Below are the code and all the weights of a small trained network. Each question names an input and a target symbol and asks about switching units off, where a switched-off unit gives its printed mean instead of its output.

import numpy as np


def w(rows, s, z=0):
    codes = np.array(rows[::2]) - 128.0
    scale = np.full(codes.shape[1], s)
    scale[-1] = z or s
    return codes * scale


def norm(h):
    return h / np.sqrt((h * h).mean(-1, keepdims=True) + 1e-5)


def softmax(a):
    e = np.exp(a - a.max(-1, keepdims=True))
    return e / e.sum(-1, keepdims=True)


def log_softmax(a):
    a = a - a.max(-1, keepdims=True)
    return a - np.log(np.exp(a).sum(-1, keepdims=True))


def net(x, mask):
    ids = ['ΔΨβεηθλμστ'.index(c) for c in x.split()]
    T = len(ids)
    res = E[ids] + P[:T]
    u = 0
    for l in range(2):
        r = norm(res)
        for j in range(3):
            rows = slice(2 * j, 2 * j + 2)
            q, k, v = (r @ M[l][rows].T for M in (Q, K, V))
            z = softmax(np.where(np.tri(T) > 0, q @ k.T / 2**0.5, -1e9)) @ v
            o = O[l][rows]
            res = res + np.where(mask[u + j], z, o[:, -1]) @ o[:, :-1]
        u += 3
    return log_softmax(norm(res)[-1] @ U[:, :-1].T + U[:, -1])


Q, K, V, O = {}, {}, {}, {}
E = w([
[78,151,28,63,126,147,122],'Δ',
[91,145,72,126,67,180,149],'Ψ',
[156,71,88,65,45,114,102],'β',
[140,91,85,38,127,108,65],'ε',
[115,144,28,72,45,149,157],'η',
[138,122,9,33,67,103,125],'θ',
[156,190,111,151,168,42,129],'λ',
[102,76,169,105,145,76,164],'μ',
[169,138,160,121,180,197,78],'σ',
[221,173,137,186,84,163,118],'τ',
],0.0013)
P = w([
[115,20,69,148,115,113,42],'0',
[210,45,11,162,196,134,143],'1',
[97,93,106,100,92,124,97],'2',
[205,82,62,131,168,125,174],'3',
[93,131,125,76,87,122,111],'4',
[201,133,83,109,172,129,201],'5',
[89,161,151,63,81,125,125],'6',
[202,163,117,108,165,128,223],'7',
[84,209,203,47,76,121,135],'8',
[175,180,158,137,170,127,223],'9',
[99,210,210,53,71,122,146],'10',
],0.0013)
Q[0] = w([
[132,180,175,179,155,139,109],'0.h1',
[132,111,141,166,155,89,151],'0.h1',
[88,92,140,169,112,97,115],'0.h2',
[95,139,123,132,78,140,41],'0.h2',
[47,146,77,2,33,104,121],'0.h3',
[78,200,147,94,46,162,21],'0.h3',
],0.0087)
K[0] = w([
[85,127,107,74,69,121,116],'0.h1',
[133,142,94,98,121,162,123],'0.h1',
[163,50,73,166,162,109,161],'0.h2',
[136,70,71,82,119,143,66],'0.h2',
[136,155,230,140,164,97,184],'0.h3',
[152,195,255,196,164,140,104],'0.h3',
],0.0067)
V[0] = w([
[53,103,230,189,140,160,87],'0.h1',
[120,154,97,210,155,203,231],'0.h1',
[128,189,111,150,32,125,21],'0.h2',
[94,3,145,87,83,223,70],'0.h2',
[179,233,104,208,116,19,76],'0.h3',
[64,104,82,132,141,9,204],'0.h3',
],0.0018)
O[0] = w([
[61,124,131,74,91,13,118,5],'0.h1',
[122,235,150,191,138,120,57,82],'0.h1',
[78,23,210,83,154,69,195,109],'0.h2',
[158,167,153,208,196,61,130,206],'0.h2',
[155,254,110,204,153,91,80,66],'0.h3',
[100,112,181,160,150,22,179,195],'0.h3',
],0.0022,0.0018)
Q[1] = w([
[15,130,157,154,90,50,76],'1.h1',
[188,107,100,118,212,116,255],'1.h1',
[37,129,166,104,105,109,94],'1.h2',
[217,184,117,124,151,115,207],'1.h2',
[201,82,128,93,179,148,255],'1.h3',
[66,109,127,217,181,67,102],'1.h3',
],0.0086)
K[1] = w([
[156,62,29,226,180,115,172],'1.h1',
[128,212,174,67,120,135,185],'1.h1',
[162,109,79,221,200,90,143],'1.h2',
[119,242,230,51,85,141,139],'1.h2',
[71,202,194,28,94,109,112],'1.h3',
[89,55,2,141,137,71,90],'1.h3',
],0.0079)
V[1] = w([
[13,138,110,166,152,175,201],'1.h1',
[216,165,51,126,149,144,232],'1.h1',
[130,98,153,195,193,223,103],'1.h2',
[37,163,172,133,34,168,98],'1.h2',
[24,159,169,65,208,70,103],'1.h3',
[151,119,192,188,2,74,168],'1.h3',
],0.0034)
O[1] = w([
[194,70,41,204,100,151,143,96],'1.h1',
[41,33,177,177,122,50,124,182],'1.h1',
[147,82,118,67,100,108,238,98],'1.h2',
[148,88,87,98,181,104,84,5],'1.h2',
[120,96,175,148,22,98,156,134],'1.h3',
[64,121,84,130,180,151,254,122],'1.h3',
],0.0041,0.0028)
U = w([
[216,55,116,212,38,104,39,51],'Δ',
[179,181,50,173,72,216,222,128],'Ψ',
[83,51,145,26,220,133,167,8],'β',
[223,130,137,15,114,36,145,177],'ε',
[141,28,33,134,176,107,133,168],'η',
[94,56,94,180,183,131,59,139],'θ',
[91,218,184,254,183,52,44,91],'λ',
[43,86,194,148,60,72,212,175],'μ',
[141,240,199,73,46,236,73,105],'σ',
[90,252,102,94,241,166,131,230],'τ',
],0.0074,0.0016)

Each question gives the input, a string of symbols that net reads in full, and the target symbol t.
The units are the heads (2 rows each of Q, K, V and O). Each row of codes is followed by its name. A weight is (code - 128) times the scale printed after its matrix; where a second scale follows, it is the last column's (O and U).
mask holds one flag per head, layer by layer. A switched-off head (its flag False) gives its mean, the last column of its rows in O, instead of its output. The means were averaged over made-up inputs and are rounded, as every weight is.
A unit's drop is (log p(t) with every unit on - log p(t) with that unit switched off) / (log p(t) with every unit on - log p(t) with every unit switched off).
The circuit of an input: a set's keep is (log p(t) with only the set's units on - log p(t) with every unit switched off) / (log p(t) with every unit on - log p(t) with every unit switched off). Starting from all 6 units, units are removed one at a time, each time the one whose removal leaves the highest keep (on an exact tie, the one counted first), for as long as the keep stays at least 0.8.
circuit, biggest first: the units of the circuit, biggest drop first
most important unit: the unit with the biggest drop
which heads matter: for each layer, one digit per head in row order, 1 if its drop is at least 0.15 and else 0, layers parted by /
input β ε η λ Ψ Δ β λ, target τ: most important unit : 1.h3
input σ η σ Ψ σ θ Δ μ θ μ, target λ: which heads matter : 000 / 010
input β β μ τ β μ μ β, target Ψ: which heads matter : 000 / 101
input Δ τ Ψ θ Ψ, target τ: which heads matter : 001 / 001
input σ Δ Δ Ψ μ Δ Δ ε μ μ, target Ψ: which heads matter : 010 / 101
input Δ Δ Δ τ, target Δ: which heads matter : 000 / 101
input λ σ ε τ μ η β σ, target τ: which heads matter : 000 / 111
input Δ μ Ψ Δ Δ ε, target Δ: which heads matter : 000 / 001
input μ τ σ σ ε, target σ: which heads matter : 001 / 011
input η β μ η β τ, target τ: which heads matter : 000 / 111
input ε σ θ μ θ ε μ σ Ψ τ Δ, target τ: circuit, biggest first : (0.h3, 1.h3)
input Ψ Δ μ σ σ β β, target σ: circuit, biggest first : (0.h3, 1.h1)
input ε μ μ Δ λ η, target μ: which heads matter : 000 / 100
input τ Ψ Δ ε σ β μ λ Δ, target λ: circuit, biggest first : (0.h3, 1.h1, 1.h3)
input Ψ η σ Ψ ε μ β β, target τ: circuit, biggest first : (1.h1, 1.h3)
input η ε β μ Ψ μ, target η: circuit, biggest first : (1.h2)
input σ μ Δ Ψ μ ε σ τ ε, target τ: which heads matter : 001 / 001
input η Δ Ψ, target Ψ: which heads matter : 111 / 111
input μ λ θ, target λ: which heads matter : 001 / 000
input μ μ λ β, target μ: most important unit : 1.h1
input Δ μ μ Ψ β η, target τ: circuit, biggest first : (1.h2, 1.h1)
input ε λ θ Ψ β μ Δ μ, target Δ: circuit, biggest first : (1.h3, 1.h1)
input μ Δ σ μ μ Ψ Δ θ, target Δ: circuit, biggest first : (1.h3, 1.h2)
input η τ μ Ψ μ ε μ Ψ ε μ, target σ: circuit, biggest first : (1.h1, 0.h2)
input β Δ Δ μ μ σ, target Ψ: circuit, biggest first : (1.h1, 1.h3)
input Ψ β β, target β: circuit, biggest first : (1.h3, 0.h2)
